Here is a tiny trained network, its code and every weight. The questions are about switching its units off for an input and a class, where a switched-off unit gives its printed mean instead of its output.

import numpy as np


def w(rows, s, z=0):
    codes = np.array(rows[::2]) - 128.0
    scale = np.full(codes.shape[1], s)
    scale[-1] = z or s
    return codes * scale


def f(y):
    return y / 2 * (1 + np.tanh(0.7978845608 * (y + 0.044715 * y**3)))


def log_softmax(a):
    a = a - a.max(-1, keepdims=True)
    return a - np.log(np.exp(a).sum(-1, keepdims=True))


def net(x, mask):
    res = np.array(x, float).reshape(1, 6) / 4 @ E
    y = f(res @ A[0][:, :-1].T + A[0][:, -1])
    res = res + np.where(mask, y, B[0][:, -1]) @ B[0][:, :-1]
    return log_softmax(res[-1] @ U[:, :-1].T + U[:, -1])


A, B = {}, {}
E = w([
[215,25,112,221,158,108,172,215,207,84,175,130],'x0',
[133,175,102,144,84,144,119,85,227,38,67,3],'x1',
[23,43,125,24,74,101,150,133,175,65,204,122],'x2',
[193,53,53,95,65,139,112,52,58,78,48,153],'x3',
[210,167,190,48,81,118,113,148,210,117,105,214],'x4',
[128,128,129,126,127,128,128,128,130,128,128,130],'x5',
],0.0041)
A[0] = w([
[29,36,116,28,112,112,136,129,183,80,180,132,116],'N1',
[211,19,131,205,131,118,142,162,177,105,165,129,106],'N2',
[131,92,141,112,161,121,127,157,49,187,176,226,83],'N3',
[227,176,159,22,102,140,129,136,241,150,111,224,64],'N4',
[198,15,135,227,142,142,152,173,188,104,170,129,110],'N5',
[82,192,142,84,118,135,99,78,86,143,116,125,106],'N6',
[159,66,88,122,94,125,122,83,70,99,74,141,9],'N7',
[196,170,165,70,102,121,115,137,197,129,109,203,45],'N8',
[203,197,126,196,151,131,125,122,98,156,95,134,98],'N9',
[137,133,134,118,128,129,130,127,138,128,125,137,65],'N10',
[55,58,122,47,98,111,143,121,169,93,179,129,100],'N11',
[141,178,109,129,116,126,119,104,202,69,78,20,73],'N12',
[30,253,185,186,168,124,112,205,219,179,218,107,10],'N13',
[69,225,142,59,108,140,128,84,60,147,99,126,117],'N14',
[70,234,143,48,108,137,138,80,54,149,102,120,126],'N15',
[212,221,120,213,144,114,129,120,86,154,94,143,110],'N16',
[200,193,128,196,151,134,123,121,100,156,96,134,98],'N17',
[202,27,83,90,80,132,101,76,50,76,55,130,24],'N18',
[148,185,113,122,122,135,121,99,212,69,77,5,76],'N19',
[202,200,124,201,149,129,128,120,99,159,92,136,102],'N20',
[131,82,146,103,174,124,127,170,28,202,179,254,65],'N21',
[21,55,79,245,153,142,133,106,37,164,138,22,52],'N22',
],0.007,0.0011)
B[0] = w([
[124,27,173,109,118,169,101,180,98,166,134,112,254],'N1',
[112,183,99,118,175,109,87,158,186,183,115,139,209],'N2',
[120,135,128,167,54,135,134,90,177,108,114,109,202],'N3',
[118,174,127,174,174,100,119,145,32,32,155,105,244],'N4',
[114,188,90,122,173,104,72,166,193,178,110,146,223],'N5',
[129,145,110,131,156,115,105,158,166,150,122,139,188],'N6',
[151,146,129,94,149,132,171,96,110,137,125,142,191],'N7',
[122,150,134,148,156,111,129,138,74,74,151,115,195],'N8',
[112,64,150,104,121,149,118,158,118,143,139,119,206],'N9',
[131,132,128,129,127,120,127,124,121,132,139,120,123],'N10',
[119,53,156,117,128,161,108,167,104,154,133,112,221],'N11',
[111,131,133,177,48,133,134,94,169,117,126,138,238],'N12',
[191,126,95,37,157,140,219,29,75,163,91,160,237],'N13',
[130,155,95,136,172,104,92,175,192,165,126,141,223],'N14',
[132,158,96,139,178,107,90,181,200,171,124,140,232],'N15',
[107,46,156,97,116,149,117,165,114,146,146,114,229],'N16',
[111,65,147,103,120,146,111,151,116,142,138,119,203],'N17',
[164,151,121,57,171,135,221,52,104,179,119,147,252],'N18',
[115,127,131,187,33,130,135,88,172,116,126,134,253],'N19',
[109,61,150,102,120,148,119,160,119,140,143,118,211],'N20',
[116,139,124,188,22,138,141,71,197,94,110,109,234],'N21',
[141,185,159,159,157,92,110,160,41,1,160,126,240],'N22',
],0.017,0.0043)
U = w([
[113,179,72,133,186,88,58,186,207,188,104,156,252],'0',
[95,4,202,92,108,202,102,178,92,158,155,95,219],'1',
[105,140,131,209,1,142,147,57,185,95,103,116,118],'2',
[198,144,108,50,169,141,234,41,79,157,93,164,20],'3',
[126,180,153,173,172,79,110,155,33,14,183,103,8],'4',
],0.0078,0.00037)

Each question gives the input, the list of numbers given to net, and the class t.
The units are the neurons (one row each of A and B). Each row of codes is followed by its name. A weight is (code - 128) times the scale printed after its matrix; where a second scale follows, it is the last column's (A, B and U).
mask holds one flag per neuron, in row order. A switched-off neuron (its flag False) gives its mean, the last column of its row in B, instead of its output. The means were averaged over made-up inputs and are rounded, as every weight is.
A unit's drop is (log p(t) with every unit on - log p(t) with that unit switched off) / (log p(t) with every unit on - log p(t) with every unit switched off).
The circuit of an input: a set's keep is (log p(t) with only the set's units on - log p(t) with every unit switched off) / (log p(t) with every unit on - log p(t) with every unit switched off). Starting from the 12 units with the biggest drops (on a tie, the unit counted first), units are removed one at a time, each time the one whose removal leaves the highest keep (on an exact tie, the one counted first), for as long as the keep stays at least 0.8.
units of the circuit, in order: the units of the circuit, biggest drop first
unit that matters most: the unit with the biggest drop
top k neurons: the k neurons with the biggest drops, biggest first
drop of u: that unit's drop, to one decimal
input [-2,-2,-4,-3,-5,0], class 4: top 4 neurons	(N22, N1, N11, N18)
input [1,-8,-7,-2,0,-6], class 2: unit that matters most	N21
input [-7,-7,2,4,-7,-1], class 0: top 2 neurons	(N15, N14)
input [0,-5,-2,4,-1,-1], class 2: top 2 neurons	(N21, N13)
input [-6,4,-4,-1,8,1], class 4: top 4 neurons	(N4, N8, N5, N2)
input [-5,-7,-6,-1,-5,0], class 2: top 4 neurons	(N21, N3, N1, N11)
input [7,4,5,7,-8,1], class 4: top 4 neurons	(N22, N13, N15, N14)
input [7,1,5,-8,5,-6], class 3: top 3 neurons	(N13, N15, N14)
input [-4,-7,0,2,8,3], class 4: top 4 neurons	(N4, N8, N19, N12)
input [-7,-2,-7,6,-6,3], class 0: top 3 neurons	(N15, N14, N1)
input [0,-7,5,3,6,-5], class 2: top 3 neurons	(N21, N3, N22)
input [8,-8,4,5,5,6], class 0: top 2 neurons	(N5, N2)
input [-6,-1,-4,-3,7,6], class 4: top 2 neurons	(N4, N8)
input [3,2,7,8,6,0], class 3: units of the circuit, in order	(N18)
input [-4,7,-2,8,7,-5], class 3: top 4 neurons	(N18, N21, N7, N3)
input [-7,-8,5,7,-8,-6], class 2: drop of N3	1.1
input [-4,-1,0,4,7,4], class 4: drop of N4	0.5
input [-3,-5,-8,-4,-6,0], class 1: drop of N16	0.1
